Below is a small trained network, with its code and all its weights. Each question gives an input and a class and asks what happens when units are switched off, that is, made to give their printed mean instead of their output.

import numpy as np


def w(rows, s, z=0):
    codes = np.array(rows[::2]) - 128.0
    scale = np.full(codes.shape[1], s)
    scale[-1] = z or s
    return codes * scale


def f(y):
    return y / 2 * (1 + np.tanh(0.7978845608 * (y + 0.044715 * y**3)))


def log_softmax(a):
    a = a - a.max(-1, keepdims=True)
    return a - np.log(np.exp(a).sum(-1, keepdims=True))


def net(x, mask):
    res = np.array(x, float).reshape(1, 7) / 4 @ E
    y = f(res @ A[0][:, :-1].T + A[0][:, -1])
    res = res + np.where(mask, y, B[0][:, -1]) @ B[0][:, :-1]
    return log_softmax(res[-1] @ U[:, :-1].T + U[:, -1])


A, B = {}, {}
E = w([
[130,140,132,135,135,140],'x0',
[88,70,147,101,242,126],'x1',
[131,134,117,122,130,121],'x2',
[130,129,112,117,128,115],'x3',
[148,105,99,246,155,68],'x4',
[52,213,207,126,124,49],'x5',
[132,128,118,119,128,117],'x6',
],0.013)
A[0] = w([
[148,186,183,126,148,63,72],'n0',
[124,143,142,109,128,154,16],'n1',
[95,115,166,42,105,176,59],'n2',
[147,162,128,149,28,154,55],'n3',
[122,105,143,116,169,123,3],'n4',
[100,165,71,137,149,150,134],'n5',
[100,118,116,130,126,133,47],'n6',
[210,73,54,123,145,223,90],'n7',
[107,101,138,99,227,117,49],'n8',
[157,156,118,141,75,109,62],'n9',
[126,160,105,147,93,152,31],'n10',
[122,138,103,193,148,79,50],'n11',
[57,176,129,137,139,87,143],'n12',
[206,148,136,165,173,93,120],'n13',
[65,165,150,133,114,99,119],'n14',
[156,138,116,203,166,93,49],'n15',
[164,162,125,136,66,136,53],'n16',
[117,146,155,51,90,174,16],'n17',
[147,133,131,136,83,117,42],'n18',
[130,123,148,158,95,147,73],'n19',
[94,193,187,111,138,54,144],'n20',
[122,78,158,133,174,109,73],'n21',
[115,117,149,125,108,148,61],'n22',
[128,113,119,221,143,63,26],'n23',
[154,149,175,133,137,119,113],'n24',
[127,145,148,123,129,94,40],'n25',
[80,173,129,146,131,135,117],'n26',
[82,104,126,105,216,155,62],'n27',
[154,126,101,116,140,130,116],'n28',
[121,146,134,110,128,108,58],'n29',
[93,161,173,119,139,76,56],'n30',
[131,177,152,9,129,177,41],'n31',
],0.014,0.0031)
B[0] = w([
[154,77,169,107,96,126,183],'n0',
[133,118,99,181,116,124,138],'n1',
[47,158,96,177,107,118,205],'n2',
[213,211,103,67,215,35,193],'n3',
[157,144,97,103,156,108,149],'n4',
[119,129,165,121,100,110,132],'n5',
[142,139,151,140,93,100,124],'n6',
[169,10,241,72,56,254,254],'n7',
[214,216,121,106,228,66,195],'n8',
[225,165,98,160,183,71,165],'n9',
[148,130,94,68,156,86,149],'n10',
[70,122,63,184,108,153,175],'n11',
[161,76,167,97,96,170,187],'n12',
[55,153,111,125,68,148,165],'n13',
[196,75,194,83,100,186,181],'n14',
[17,157,104,177,125,158,180],'n15',
[197,193,101,98,180,85,172],'n16',
[22,149,85,209,114,125,196],'n17',
[170,169,117,141,174,125,147],'n18',
[151,155,57,128,154,134,138],'n19',
[175,30,170,87,116,221,216],'n20',
[143,180,113,118,159,31,164],'n21',
[126,126,117,152,121,111,131],'n22',
[47,153,59,254,69,133,194],'n23',
[127,107,128,125,117,137,140],'n24',
[146,91,121,97,122,153,144],'n25',
[138,114,137,101,127,177,155],'n26',
[198,233,92,67,215,45,194],'n27',
[127,89,153,126,128,158,145],'n28',
[116,103,146,120,101,149,139],'n29',
[148,103,159,114,130,148,182],'n30',
[20,136,39,216,42,115,223],'n31',
],0.0076,0.019)
U = w([
[141,25,164,112,105,172,188],'0',
[1,134,62,200,99,116,177],'1',
[183,192,97,113,184,55,1],'2',
],0.014,0.00092)

Each question gives the input, the list of numbers given to net, and the class t.
The units are the neurons (one row each of A and B). Each row of codes is followed by its name. A weight is (code - 128) times the scale printed after its matrix; where a second scale follows, it is the last column's (A, B and U).
mask holds one flag per neuron, in row order. A switched-off neuron (its flag False) gives its mean, the last column of its row in B, instead of its output. The means were averaged over made-up inputs and are rounded, as every weight is.
A unit's drop is (log p(t) with every unit on - log p(t) with that unit switched off) / (log p(t) with every unit on - log p(t) with every unit switched off).
The circuit of an input: a set's keep is (log p(t) with only the set's units on - log p(t) with every unit switched off) / (log p(t) with every unit on - log p(t) with every unit switched off). Starting from the 12 units with the biggest drops (on a tie, the unit counted first), units are removed one at a time, each time the one whose removal leaves the highest keep (on an exact tie, the one counted first), for as long as the keep stays at least 0.8.
circuit, biggest first: the units of the circuit, biggest drop first
most important unit: the unit with the biggest drop
top k neurons: the k neurons with the biggest drops, biggest first
drop when u is switched off: that unit's drop, to one decimal
input [8,-6,0,-2,2,4,2], class 2: circuit, biggest first -> (n3)
input [5,-5,-5,-2,-7,-6,-1], class 1: top 2 neurons -> (n31 n17)
input [3,6,0,0,-6,3,1], class 1: top 3 neurons -> (n31 n2 n17)
input [-5,8,6,1,5,-6,-6], class 2: top 2 neurons -> (n27 n8)
input [6,8,-3,-7,8,-3,4], class 1: top 3 neurons -> (n23 n15 n11)
input [1,-8,-3,6,2,-7,-2], class 2: top 2 neurons -> (n3 n16)
input [-1,7,-7,6,-8,5,6], class 1: top 3 neurons -> (n31 n2 n17)
input [1,2,6,-6,-5,3,-2], class 1: top 2 neurons -> (n7 n31)
input [7,-2,-4,6,0,0,-6], class 2: top 2 neurons -> (n7 n31)
input [5,6,-7,1,1,6,-4], class 0: top 2 neurons -> (n20 n12)
input [4,-3,2,-5,0,3,6], class 0: top 2 neurons -> (n27 n8)
input [-5,-8,-5,-7,-7,-3,-4], class 2: top 2 neurons -> (n3 n16)
input [3,0,-4,-8,7,8,2], class 0: drop when n20 is switched off -> 0.6
input [-4,6,-6,5,-1,6,2], class 0: most important unit -> n20
input [-1,-4,2,8,-4,4,7], class 0: drop when n12 is switched off -> 0.2
input [-5,8,-7,-8,-1,-2,-7], class 2: drop when n16 is switched off -> 0.0
input [-1,5,1,6,-5,2,-7], class 1: drop when n16 is switched off -> 0.1
